Each row is followed by its grade, which names the range that a hidden value of the row falls in. A new part has a new value, new ranges and new names.
[ -66   -9  170 -208 -174  -73    8  -57   54  233  -35  290 -280 -160
  186  404  296   -4 -191  106  134  107   61 -244 -145 -187  119 -140
  -84   19 -137  180  216   -2   43  238  228   64 -209   -6   95  -93
  149  -85   49  -37  -50] | Z690
[-213  173  -15 -144 -145  112  -37   79   22  -43  -89  127 -145  174
  203  -33   93 -177   62   52 -204   13  182   53  -50 -107   67  -59
 -105   85   -5   12    3  -76   -8   22  202  -24  -81   93   87  121
  141  -68   10 -130  -43] | Z934
[  69  -36 -101 -206  -66  -32 -185 -109  189 -306   -7   53 -122   22
   58  376   43  148  219    6  150  138  330  183   73 -240   64  -77
  -88   41  -46 -130  -63  130  -34  -45  -86  -27   62   38  -64  294
   41 -218   49 -199 -191] | Z280
[-128   15   15 -346  223   -3 -125  -14  247  -44  -79  177 -101 -125
  -61   68  416 -275  176  227  160   18  116  -54  -16   26  128 -163
 -366 -102 -312  346  284  -47  175  131  -99  -21 -146 -308 -164 -246
  -48   55 -132  278   76] | Z934
[ -31 -149   -4 -136   79  -91  -36  120 -407   65 -228 -207  183  262
   69 -201 -214   41  -97  -61 -222  -14  -39 -111  101   87  -62   37
  126  142  193 -269 -336    1    8 -130  126   70   10   10  211  294
   16   -6 -256 -103 -132] | Z280
[  40 -118   37 -175  -66   78  -85  -18  -98  -50    8 -332  114  214
  -43  -83  -89  -79   58   74 -201 -119  128   61   62  -12  -85 -233
  -28   97  130 -196 -131 -109   27 -181   36   -2  -44  -30  100  266
  115  -86  -65 -240  -49] | Z567
[ 310  -19  252  -49  -55  -69   28  250 -163 -362 -369   45 -118  -43
  109  238 -130  249 -341  -89   40  120    5  220   68 -134 -148  159
    1  306  242   81  -58  249   23  189  -58  101   87   31   99   70
  -12 -222   69   97 -277] | Z690
[ -22   10    6 -402   90  -18  -61 -372  217  114   45  388 -328 -275
   -4  435  329  -92  141  103  384  153   86 -163 -108 -156  171 -275
 -184 -201 -232  214  170  -63   69  201  139   98 -169 -109   16 -139
 -117  -36  143  -37  -92] | Z567
[  69  -26  117  -97  -44   -4  -42  -29 -153   27 -180  222   -2  299
   69 -185   -1 -136   99 -258  -57   51  189   45   64   46   39   19
   62   53  -30  -36 -105   90  -79  -78  -97   17  -92 -164   -1  339
   71 -135 -125  -48  -62] | Z689
[ 378   63  255   63 -229   -8   80  280   -8 -261  -52 -305 -118 -227
   77  195   13  105 -486  132 -124  -70 -148  216 -108 -149 -306 -238
  -83  251  303   97   11   -2   67  119   32   80   22   85  218  -74
   50 -257  290 -118 -151] | Z690
[  48   37 -191  135  -16  -16  -73   20   68   21    0   80   51  -32
   78  -41  110  -55   35   -6  -16  -14  -23   86 -169  102  -38 -211
  129 -156   30  -86 -149   15  -52   11 -215 -143   31  -57  205  125
 -186   49  164 -138  -54] | Z542
[  -5  -36   12 -231 -138   33 -119 -168  -32   24   -3   -4 -112  225
   13  -56   38 -178  146  -18  -82  -44  228   52   46 -158   -7 -177
  -19  144  -81 -184 -148 -105  -33 -169   84   84 -206    3  -11  315
  229  -20 -127 -207  -80] | Z304
[ -45  -81   36 -310  231  -17 -146  -41  -60    0 -117   44   87  -32
  -86  194  195  -47   92  240   61   23   30  -85 -112   35   69 -237
 -141 -142  -15   49  175  -12  161  168   99   53   -5 -202  109 -171
 -193   94   25  -33  -24] | Z567
[ -77 -228  -51 -146   13  455  -75  -45  205  102   26    1   71   24
 -100   10   36 -126  251  170   81  -38  110  -16  -19  173  159 -262
 -148 -238  -22  146  285  -26   98   97 -189 -304   26 -272   99  -87
 -175  181   22   25   99] | Z800
[ 119  -12   45  136 -303  -11  -78  -56  310  -36   36   64 -124   -6
   67  196  142  -60  -53   32  -32 -128  200  224 -104  -68  -22 -195
   50   52  -57   72   66  -24  -52   54 -406 -251 -167  -11   31  161
  187  -69  249  -43  -39] | Z542
[ -37    6 -186 -157   24  -20 -112  -30   86 -244  -48 -154  -15  -29
  -30  192  140   73   94  172  103    8  143   60  -41 -107 -147 -237
   41   29   -6 -232 -154   84   43 -130  -25   91   31   31   74  184
  -46  -44  -63 -276 -157] | Z542
[  40  -20   55 -104  -67  -94 -158  114   55 -300 -226  -63  -15   84
   49  347  -38  210   -3   61  -32   34  251  166   79 -196  -20    4
    1  169   63 -174  -51  138   44    4 -106  -37   67   69   51  227
   78 -137    3 -125 -217] | Z280
[  -4   -4  -39 -215   44  -65 -127 -131  -59 -103 -207 -127  -44   83
  -55  147 -195   47   98   -8    9  -29  156   60  178 -234  -66 -100
  126  165   44 -440 -437 -111   16 -203   41   81  -30  158  152  392
    3   72 -135 -223 -316] | Z304
[ 397 -275  112  125   27 -497 -112  351 -450  140 -128 -199  272   47
  100 -237   57   49 -492   -1 -259  -71 -295  -19 -113  145 -163   14
   43  219  134  -16 -181   76   28   73 -194   37  -98 -185  121   20
   77    8 -155  213   -9] | Z280
[ 423 -254  -98   73    5 -259  -24  -92 -112   51   97    7   78  -68
   86  -93  -32   53 -104 -276  172   91  -79   56   30  117  -62  -42
  119  -24   46  -21 -367  109 -171  -87 -385  -78   -9 -169   16  365
  -88 -213  -13   49 -105] | Z800
[ 309   53  158   88  -50 -256   -4  262 -180 -129 -142 -168   16  -39
  119 -124  -28  -57 -411    4 -281 -108 -188  217  -68    3 -200  -43
  -45  246  224   85 -191  -86   16   93 -101   16  -64   28  161    7
   55 -119  158  119 -114] | Z542
[ -68   52  -44  -62  175 -284 -126  100 -105 -111 -300 -127  128  -37
   20  255  -49  155  -98  124  -59  -35   11   -6   16  -86  -79  -57
  164   62  106 -327 -325  -29   79   -7  -33   12   77  117  258  167
 -146   74  -16 -111 -270] | Z542
[  51 -179   20 -422  438  212 -103 -122 -216    2 -122  229  148  163
 -119 -310   34 -294  349  -57  103  126   14    5   52  291  200  -56
 -283 -236  -12  282  131    5   70  141   20   14   32 -474  -57 -113
 -344   80 -106  245   78] | Z800
[-222   19   43 -276  -31  446 -103   21  370   71  -75  184 -241  -26
   29   74   -1 -241  280  138  -27   16  180   22  136  -94  330  -91
 -401  -86 -167  254  291 -210  143  150   30 -299  -59  -86   27 -160
  -12  172    6  199   22] | Z304
[ 271 -116 -120   93 -102 -225 -138  -75  -18 -176  -17   80   36   33
   74  107   77   33  -96   23   27  -44   88  324 -164  -23 -107  -70
  135  113   85  -41 -177   89 -108   97 -389 -109  -82   -5   27  201
   23    6  194    4 -134] | Z934
[ 142 -100  130 -247  245 -144  -79   -8 -253  -45 -157 -210  211  181
  -99 -225 -101 -142   81 -125  -75  -31   57   -4  210   71  -65  -84
  -34   68   50 -166 -311  -81   23 -216  -48  103   -8 -210    8  322
  -54 -121 -247   -7 -103] | Z800
[  95 -215  -29 -297  529  -24 -193  -41 -189  -12 -237   55  251   56
 -227 -242   38 -194  222   61   87   -1  -86   20   56  281   80  -79
 -155 -165  -47  104  -20  -19  149   99 -203   -6   11 -439    1 -143
 -372  278 -167  325   -1] | Z304
[ 340 -135   63  -17 -201  -20    2  201  -52 -131  -13 -251 -136  -29
  122 -188 -170  -47 -308  -32 -179  -62 -108  234  123  -94 -134   30
 -186  364  152  107 -214  -86  -14  -29 -131  -63 -103   64   17  118
  216 -111  -53  197 -110] | Z542
[-202  -19    6 -184 -156  118  -32  -35    1  207  -42  -71  -97  157
   34  -72  104 -162   52   70 -108  -75  129 -196   13  -70  -11 -231
   20   65 -115 -173  -60 -106   46 -179  167   52 -199    0  115  203
  208   42 -236 -233  -14] | Z304
[ 149 -162   17   56   82 -279   -8  314 -207   44 -186 -241  209  -80
   26  -36  118  159 -308   14   30   11 -160 -205   -4  112 -213  -89
  144   69   33 -166 -207  201   69 -114 -165   81   51 -167  156  146
  -75  -83 -313  -24  -87] | Z800
[-142  -91   76  -69  256  160 -158  167   -4  119 -279   57  286  159
 -100 -117  -14 -152  197   97 -152  -83   54  -26   25  260  192  -92
  -77 -223   -4   47  171  -57  159  131 -227 -297   81 -322  172  -93
 -272  262  -39  173   57] | Z567
[  99 -120  192  -82   25  242 -174  175    2   51 -210  182   68  172
  -23 -153  -49 -205  144  -20 -113   -9  128  162   87   24  194   -2
 -197   22  -52  113  181  -37   69  149 -179 -231  -23 -285    7  -22
  -55  227  -74  258   26] | Z690
[ 357  -42  144  -14 -183  -97  -67  295    2 -244  -27  -49 -119  -69
  184   90   23   77 -274    3 -141   69  -22  251  -19 -133  -40   15
 -272  227  134  225   87   90   16  161  -74  -49   22  -17    0  -27
  123 -279  142  117  -76] | Z567
[-202   95  142 -173  -49  147  -63  123 -173   22 -185  -51   89  284
  108   16 -112  -84   55   76 -343  -39  158   -9   -7  -50   86 -110
  -34   29  189 -159    5 -132   57   29  303  -45   40   65  261  145
   22  -33   56 -254  -70] | Z689
[-166 -154   64 -223  348  -90 -172  186  -96  123 -204 -239  358  141
 -219 -323  309 -353   66  338 -167 -241  -14 -146  -21  283  -40 -232
 -167  -39 -180   72  145 -123  256  -36 -200  -38 -162 -439  -33 -188
  -40  312 -390  267  177] | Z934
[ -39  -77   10  -40  -32  272 -182   -5  308  113   15  186   66  116
  -19  -29   71 -224  377  -24   -5  -11  274   92   63   55  277 -172
 -167 -226 -182   68  190  -72   14   14 -327 -393    8 -284  -15  126
  -86   99   15   58   84] | Z800
[ 139  -95  -16   90  -15  201  -66   59  114   84  -31   92  106   37
  -60 -178  106 -156  130  -62   54  -32   41   69  -59  174    5 -237
   28 -179  -57   22   49   61    0  -26 -356 -204   14 -308   94   98
 -185   94   -2  -12   47] | Z800
[-143   55  -38 -142 -274   15 -131  139 -100   29  -89   81 -137  311
  213 -144   81 -160   40   15 -249   12  239   29   15 -253   30    0
  -57  291 -107 -223 -133  -27  -37 -142  219   64 -180  120   -3  309
  354   29 -298 -167  -64] | Z934
[-143  -84  215 -172   82  -43 -132   52 -169   61 -200 -247  273  260
  -45   84  -73  -66   43  130 -255 -147  196  -53   79   21   36 -143
   50   50  101 -218  -45 -150   82  -38   47  -74  -31  -87  154  208
   72   30  -68 -123  -49] | Z690
[ -91   62   24 -134  -51  106 -209   71  318   36 -102  330 -179  -50
   74  150  191 -223  164  169  -18    3  189  132  -20 -180  266  -68
 -299   -7 -242  178  231 -139  100  218 -130 -260 -123  -86  -29 -142
   26  241   38  238  -12] | Z934
[ 277 -145  106  121 -120 -115   84  117 -104   75  -46 -218    5  -21
  109 -200 -169  -40 -363 -128 -190 -122 -189   82   52  148 -124  -13
   34  165  197  133 -237 -100  -47    3 -271 -152 -108  -19  156  145
  101 -143   79  177  -65] | Z304
[ 113 -216  -71   42 -106 -146 -128  126 -109    3   30 -115  118   70
  196   63  -68   76 -177  101 -225  -34  -16  135  -91   55   68   20
  -49   90  183   62  -46  -26  -41  176 -145 -243  -13   26  120   62
   90  -26  152   97  -20] | Z542
[ 429  116  242  108   10 -399  -50  347 -197 -177 -131  -74   92  -77
  143  -28   82    5 -386  -77 -235    3 -160  206  -98  -28 -166  -65
  -93  145  195   84 -121   21   11  113  -93   64   52  -79  130   25
  -50 -298  203   50 -110] | Z689
[ 395 -101  -97   66 -159 -206 -175   81   36  -45  246   40  -19  -41
  209  -54  100  -50  -42 -100  -97   90   -2  241  -90  -69   63 -102
 -201   20    8   93  -92   -1 -126   42 -189 -146  -10  -87  -41  160
   59 -220  174   20    3] | Z280
[ 127 -210  -24  -58   43  176 -113  287  -56   44 -187  -11   40  131
  -35 -477   -9 -214   26  -25  -86  -30  -58   67  136  122   11   40
 -192  142 -119   86  -19   47   89  -62 -259 -116  -83 -292  -54    1
   12  254 -417  346   49] | Z542
[ 194  142  212  108 -197 -147   63  264  -23 -181 -251  -64 -157 -173
  151  326  -12  210 -487   70 -132  -33 -113  122 -122 -152 -206  -79
   74  213  256   20  -41   57   67  191    4   36   16  192  312  -37
   22 -183  292 -101 -240] | Z280
[ 225   62  213   89   21 -380  -53  540 -290 -122 -338 -230  145  -48
  101   11   63  157 -491   75 -265  -33 -204   -5  -56  -60 -249  -25
   21  256  175 -142 -147  114  139   32   21  150   69   -9  239   -6
  -10 -108 -114   -9 -161] | Z567
[-189   71 -100 -182 -274   19  -56   15  299   25  -28 -183 -338 -232
  108  470   31  139  -89  236   77   -4  135 -160  102 -475  -36 -218
  -21  205 -121 -352 -226 -148   92 -168  215   19  -96  363  189  212
  212   32 -166 -303 -275] | Z542
[ 161  131  239   -8 -156 -176   27  248  -89 -138 -337  214 -222 -136
  213  393   19  232 -396  -33   13  132  -16   42  -58 -261  -70   73
   43  230  133    5  -34  158   38  231  105  102   21  154  221   23
   13 -167  119  -37 -285] | Z800
[  49   33  -58 -175  213   60   42 -131 -170   91  -26  237   33   31
  -15 -251  258 -228  144 -139  171  120  -60 -137 -147  237  -51 -259
   38 -263  -46   80  -56   96  -31  -31   69  190  -19 -324   94   69
 -292  -99  -40 -150   27] | Z800
[ 297 -191  -14  197 -191 -312  -25   -1  -14  156  249 -263  121 -220
  171  259   68  134 -362   75  -55  -74 -135    2 -199   28  -96 -273
  134  -32  186  -28 -170  -86 -104   88 -204 -184  -35   31  230  151
   39 -195  332 -137  -44] | Z690
[-119    7    6 -165    2   48   54   52 -355   94 -266  373  -94  309
  221 -363   28 -228  -64 -146 -141   82    6  -24  -65  139   58  186
    9  133   41  174  -74   69  -62  134  153   81 -169  -70   60   78
   70   41 -167  156  -20] | Z934
[   5 -104  -82 -292  301   -4  -56 -130 -104   34  -74  232   57  -34
  -59   -6  283  -89  176   13  274  156   -6 -168 -110  191   47 -189
  -63 -262 -103  131   85  160   57   82    8  133    8 -351   23  -59
 -299  -25  -96  -13   11] | Z689
[-157    9  -15  154   79    1 -186  197  -17  130 -240   43  318  242
    8 -183   12 -209   94  116 -327 -202   86  119  -96  194   99  -92
  106  -99   24 -118  -21 -133   56   84 -331 -361   -9 -148  216   63
 -124  343   44   91   32] | Z934
